array([[-0.75, -0.99, -0.97, -0.64,  0.82],
       [ 1.14,  0.19, -1.40,  0.23, -0.78]]) result: 1.14, 0.82

array([[   7.25,   87.36,  -22.63,    9.81,  -40.43,   42.34,   45.72],
       [-113.98, -161.88, -182.48,   -0.92,   58.08, -119.16,  133.71]]) result: 133.71, 87.36

array([-0.05, -0.11,  0.09,  0.12]) result: 0.12, 0.09

array([-149.75,  -40.26,  -47.00,  146.53]) result: 146.53, -40.26

array([-0.80, -1.41,  1.56, -0.58]) result: 1.56, -0.58

array([ 1.55,  0.21,  0.95, -1.32, -0.25, -0.57]) result: 1.55, 0.95

array([ 10.276, -14.283,  -1.968, -13.562]) result: 10.276, -1.968

array([-0.100, -0.026, -0.108, -0.085,  0.127]) result: 0.127, -0.026
---
[+7.58 -0.09 +8.74 -7.18 +6.57 +7.79]: +7.58, +7.79

[-4.10 -1.90 -8.68 -2.21 +6.43 -2.78]: -4.10, -2.78

[+2.75 +6.60 -3.72 +2.67]: +2.75, +2.67

[[+3.62 +5.09 -2.53 +8.72 +7.94 +2.72 +6.47]
 [-6.26 +6.38 +3.53 +1.62 -1.60 -7.30 +6.45]
 [-2.89 +4.20 +1.46 +4.46 +3.88 -1.82 +6.18]]: +3.62, +6.18

[+1.76 +2.95 -7.20 -0.21]: +1.76, -0.21

[-7.48 +5.92 -2.14 +8.93]: -7.48, +8.93
---
[4.00, 2.85, 6.07, 7.93, 6.28]: 6.07

array([[ 6.38,  3.18,  4.84, -0.70, -1.44,  2.54],
       [ 5.02, -1.41,  2.10,  4.17, -1.64,  1.80],
       [ 8.27,  1.85,  3.23,  2.16, -2.50,  0.99]]): 3.23

[-3.54, -6.92, -1.82,  2.18]: -1.82

array([[-1.46,  6.62,  4.24, -3.20, -7.58, -3.61],
       [-6.35, -3.51, -6.78, -3.53, -7.69, -1.95]]): -6.78

[ 2.09, -1.45,  4.52, -6.45, -5.45, -3.13]: 4.52

[-8.09,  4.55, -2.66,  3.17,  1.47,  1.76, -2.40]: -2.66

[ 7.63,  1.61,  8.45, -3.56, -8.52]: 8.45
---
[-105.25, 141.38, 78.95, 85.43, 48.87, 71.83, 44.38] | 48.87
[0.976, 0.866, 0.799, 1.716, 0.226, -1.214, 0.753] | 0.226
[0.094, -0.055, 0.043, 0.000, 0.170, -0.006, -0.141] | 0.170
[-0.152, 0.099, -0.088, 0.198, 0.038, -0.016, 0.030] | 0.038
[-0.4, -0.5, 1.1, -1.2, -0.6, 0.5, 0.7] | -0.6
[-169.774, 130.228, 74.219, 40.825, 121.225, -113.798, -0.935] | 121.225
[-0.411, -0.598, 1.067, -1.832, -1.585, 1.408, -0.097] | -1.585
---
array([193,  44, 166, 236]) gives 236, 193

array([ 92, 784, 871, 318]) gives 871, 784

array([[ 11,  31,  -5, -11,   9, -10],
       [-28,   8,  17,   0,  15, -16],
       [-12, -13,  -6,   7,  13,  12]]) gives 31, 17

array([[ 40, -48,  38, -11,   4],
       [ 22,   6,  32, -16,  14],
       [-11, -10,  27,  -5,  -4]]) gives 40, 38

array([744, 983, 714, 234, 546, 264, 578]) gives 983, 744

array([[155, 105,  82, 109,  13, 121, 125],
       [ 97,  94,  80, 171, 197, 156, 111],
       [120, 153, 164, 103, 191,  85,  38]]) gives 197, 191

array([[6075, 7560, 8829, 7073, 7887, 8327],
       [2161, 5890, 8973, 5893, 7058, 8894]]) gives 8973, 8894
---
13.811	3.013	96.781	-171.051	-13.652 Answer: -13.652
53.183	-104.902	25.175	121.700	30.672	42.411 Answer: 42.411
4.17	-18.17	12.32	3.38	-4.86 Answer: -4.86
-0.062	-1.529	0.895	1.393 Answer: 1.393
15.001	-1.290	-1.039	-15.518 Answer: -15.518
10.640	4.646	-19.144	0.983	-15.147	-1.177	5.960 Answer: 5.960
---
array([[-2.55, -6.19,  4.03, -2.95, -4.98,  3.97,  7.30],
       [-4.61, -6.64,  3.27, -4.92, -6.03,  3.21,  7.11],
       [ 4.51,  2.08,  4.02,  4.58,  3.25,  3.99, -5.02]]) Answer: 7.30, -6.64

array([[ 7.68, -8.75,  0.40, -6.63],
       [ 6.25, -8.79, -2.93, -3.82],
       [-1.24,  2.23, -5.24, -2.12]]) Answer: 7.68, -8.79

[-3.48,  1.70, -0.21, -5.02,  7.10, -2.11,  1.97] Answer: 7.10, -5.02

array([[ 3.24,  3.32, -2.80,  5.73, -5.95,  3.02],
       [ 1.86, -1.90,  3.99,  1.12,  6.78, -0.47]]) Answer: 6.78, -5.95

[ 6.36, -6.53, -0.26,  4.10,  1.79, -1.83,  7.05] Answer: 7.05, -6.53

[ 2.05, -5.00, -6.36, -0.69] Answer: 2.05, -6.36

[-4.49, -8.89, -7.85, -2.47, -6.18,  0.94] Answer: 0.94, -8.89

[-0.76, -6.86, -7.78,  7.25] Answer: 7.25, -7.78

[ 0.15, -4.19, -6.73, -7.29] Answer: 0.15, -7.29
---
[[-1.1  1.9 -1.0 -1.3 -0.9  0.5 -1.0]
 [ 1.0  1.4  0.8 -0.3 -1.1 -1.5 -0.6]] => -1.0

[-0.53  1.38  1.71 -1.19  1.57 -0.70] => 1.71

[[  6.6   1.0 -13.8   1.0]
 [ 12.8   4.9  -1.4 -16.7]] => -13.8

[ 0.118 -0.075 -0.142 -0.006] => -0.142

[ -76.9  -36.3  -99.9  137.2   -2.3 -149.9  -48.9] => -99.9

[[ 113.55   17.95  -60.71 -248.34  198.79   18.36    9.09]
 [  31.90  -32.78 -207.14  -24.60 -134.01 -197.50  -34.69]
 [  31.42  -32.89 -206.88  -23.86 -134.62 -197.47  -34.78]] => -60.71

[  73.16   32.22  -98.46  121.66 -162.06  -14.93   25.58] => -98.46

[[ 131.921   21.644 -119.418  178.535  116.005   68.219]
 [  26.140  112.252 -126.660  125.841   90.160  165.672]
 [ 121.019   98.767  -73.943  139.532  -27.257  102.776]] => -119.418
---
[+5.77 +7.54 +5.19 +5.16 -3.75] -> -3.75
[+0.02 +0.69 +7.79 +4.91 +0.15] -> +0.15
[+8.52 -4.96 +2.79 -0.17 -7.43] -> -7.43
[-2.45 -3.11 -0.75 +7.69 -3.99] -> -3.99
[+0.98 +0.84 +8.74 +3.91 +1.01] -> +1.01
[-3.96 +6.47 +0.86 -0.08 +1.78] -> +1.78
---
array([[-0.29,  0.71,  0.01, -3.15,  5.76],
       [-0.38, -0.13,  0.10, -0.39, -6.40],
       [-0.35,  0.83,  0.35,  0.92, -7.05]]) ans = -0.13

array([[-1.91, -6.54, -1.74,  4.57],
       [ 0.28,  4.34, -4.65,  3.53]]) ans = 4.34

array([[ 1.85, -2.56,  3.57, -1.28],
       [-2.10,  8.19, -0.39,  0.72],
       [ 1.75,  2.32, -2.00,  3.66]]) ans = 8.19

array([[-0.08,  5.79, -1.12, -2.08,  2.49],
       [-0.20,  7.39, -2.94, -2.19,  2.89],
       [ 0.60,  5.07,  0.46, -0.20,  1.80]]) ans = 7.39

array([[-6.58, -1.61,  0.85,  1.57,  0.16, -1.98,  2.92],
       [-5.28, -0.25,  0.96,  3.63, -0.48, -3.19, -3.00],
       [-4.23,  0.84,  0.22,  2.16, -0.54, -1.67, -4.55]]) ans = -0.25

array([[3.04, 0.41, 3.00, 3.06, 7.81],
       [1.81, 2.94, 5.66, 0.24, 7.18]]) ans = 2.94
---
[ 1.68,  6.38, -1.01,  0.84,  8.73,  4.44,  5.79] value 0.84, 8.73
[-6.54, -3.07, -0.03,  4.93,  0.23] value -0.03, 4.93
[ 4.16, -5.12,  4.14,  5.76,  6.91] value 4.14, 6.91
[ 0.93, -4.79,  5.44,  2.02,  8.90,  0.15, -5.02] value 2.02, 8.90
[-3.21,  3.70, -0.39, -2.67,  8.50] value -0.39, 8.50
[ 1.47,  6.34, -4.38, -2.14, -0.95] value -4.38, 6.34
---
-30,47,-9,40,13,37,-19 --> -19
3152,9184,5426,3475,8726,8787 --> 8787
147,444,308,813,255 --> 255
6714,8069,8814,1966,1270 --> 1270
138,101,208,62 --> 62
79,151,203,33 --> 33
42,183,4,70,86,89,248 --> 248
8243,6023,1095,7763,8511,7081 --> 7081
---
[[6421 4726 1930 8878]
 [4060 4689 2307 4774]
 [5424 6267 5580 1201]] ans = 5580

[-38  43   2   3 -35 -20] ans = -35

[7358 3585 9129 2017] ans = 9129

[ 21 174  42 241 142] ans = 241

[9 3 0 8 8] ans = 8

[6777 9644 2338 4707] ans = 2338

[8449 3559 5561 2547 7855 5536] ans = 7855
---
Input:
array([[ 6.35, -2.55,  6.36, -7.10, -1.43],
       [ 4.28, -0.33,  3.41, -1.77, -3.72]])
Output: 3.41

Input: [-4.70, -0.45, -2.60, -3.55, -0.38,  6.86,  1.03]
Output: -0.38

Input: [ 1.05, -7.64,  8.24, -0.31]
Output: -7.64

Input: [-4.53,  4.78,  4.11,  8.63]
Output: 4.78

Input: [-6.14,  1.34, -2.52,  3.63, -5.24,  3.85, -6.35]
Output: -5.24

Input: [-4.53, -5.16,  5.93,  7.99,  5.64, -3.62]
Output: 7.99

Input:
array([[-3.72,  0.19, -2.61,  0.05,  3.00,  0.56,  5.00],
       [-8.57,  7.18,  4.47,  0.23, -7.12, -4.95,  0.80],
       [ 4.92, -4.17, -4.33,  0.56,  1.22,  3.14,  0.52]])
Output: 1.22
